grid =
[[115 131 103 108 132 120 127]
 [130 128 125 116 106 128 119]
 [133 131 139 132 112 130 116]
 [124 104 115 114 152 108 134]
 [149 144 125 126 120 132 140]
 [121 154 124 143 128 132 131]
 [117 116 135 116 139 129 143]
 [137 128 125 107 131 131 118]
 [140 145 118 117 116 125 131]
 [123 121 100 115 131 131 141]
 [129 125 129 114 130 146 148]
 [147 115 121 128 126 126 103]
 [137 139 120 129 123 141 120]
 [128 140 137 130 125 147 131]]
Counting starts at 1.
The entry at row 2, column 2: 128
Which number is the entry in row 2 and column 1?
Answer: 130
The entry at row 1, column 3 is 103
The bottom-right entry -> 131
The entry at row 3, column 1 is 133
Which number is the entry in row 1 and column 2?
Answer: 131
Which number is the entry directly below the largest entry?
Answer: 116
The top-left entry -> 115
Which number is the largest entry?
Answer: 154
Which number is the top-right entry?
Answer: 127
Which number is the bottom-left entry?
Answer: 128
The entry directly above 104: 131
The entry in row 3 and column 3 is 139
The entry directly below the smallest entry -> 129
Which number is the entry just right of the smallest entry?
Answer: 115
Which number is the entry directly above 107?
Answer: 116
The minimum is 100

Read these off the matrix that follows. Counting starts at 1.
1) Give the entry in the top-left corner.
2) Give the entry in row 1 and column 2.
3) Give the entry in the top-right corner.
4) Give the entry in the bottom-left corner.
5) Give the entry in row 3 and column 1.
6) Give the entry in the bottom-right corner.
[[129 127 122 129 127 125 103 143 123 128 128 126 136 132 108]
 [138 125 128 118 127 129 140 103 128 127 124 127 134 131 129]
 [128 128 142 130 128 135 129 113 138 115 126 126 132 129 118]
 [132 128 120 124 128 118 146 117 122 128 129 128 121 130 121]
 [143 128 135 126 129 131 106 147 134 123 128 128 124 130 139]
 [117 124 120 129 127 123 123 129 118 126 125 128 130 130 120]
 [137 127 142 117 131 135 128 111 141 119 124 125 134 128 112]
 [144 127 112 119 128 120 109 136 111 133 128 128 134 130 128]]
1) 129
2) 127
3) 108
4) 144
5) 128
6) 128

array([[145, 131, 128, 136, 133, 131, 146, 130, 130, 129, 119, 126, 138],
       [123, 123, 126, 122, 140, 142, 125, 135, 129, 131, 126, 129, 129],
       [130, 123, 129, 131, 136, 121, 128, 129, 128, 128, 127, 125, 133],
       [125, 132, 130, 130, 135, 143, 124, 124, 131, 128, 123, 126, 128],
       [121, 126, 128, 126, 144, 149, 121, 127, 128, 127, 126, 129, 132],
       [126, 130, 129, 128, 113, 120, 125, 120, 130, 128, 125, 129, 139],
       [119, 127, 127, 125, 141, 127, 121, 124, 125, 127, 129, 127, 130],
       [125, 131, 129, 130, 128, 128, 126, 122, 129, 129, 122, 125, 137]])
Counting starts at 1.
The entry in the top-left corner is 145
The entry just left of 143 -> 135
What is the entry directly below the largest entry?
A: 120
The bottom-right entry is 137
What is the entry at row 2, column 3?
A: 126
The top entry of the column that holds the largest entry -> 131
What is the entry at row 1, column 2?
A: 131
What is the entry directly below the smallest entry?
A: 141
The top-right entry: 138
What is the entry just left of the largest entry?
A: 144
The entry in row 3 and column 3 -> 129
What is the entry just right of the largest entry?
A: 121
The entry in row 2 and column 1: 123
What is the bottom entry of the column that holds the largest entry?
A: 128
What is the bottom-left entry?
A: 125
What is the entry in row 3 and column 1?
A: 130
What is the entry at row 1, column 3?
A: 128
The entry just right of 144: 149
What is the entry just left of the smallest entry?
A: 128

Read these off the matrix that follows. Indices start at 1.
1) Give the entry in the bottom-right corner.
2) Give the top entry of the column that holds the smallest entry.
3) Give the top-right entry.
4) Give the entry in the bottom-left corner.
5) Give the entry in row 1 and column 2.
6) Give the entry in row 3 and column 1.
7) Give the entry just right of 124.
8) Give the entry in row 3 and column 3.
[[137 107 129 113 106 140 122 121 109 143]
 [104 125 111 129 125 130 117 119 126 111]
 [122 122 139 113 114 126 133 129 114 128]
 [139 110 131 118 108 130 122 125 111 139]
 [116 137 134 128 134 119 140 128 133 120]
 [137 126 117 132 126 139 108 137 125 123]
 [111 128 124 129 132 131 136 122 133 119]]
1) 119
2) 137
3) 143
4) 111
5) 107
6) 122
7) 129
8) 139
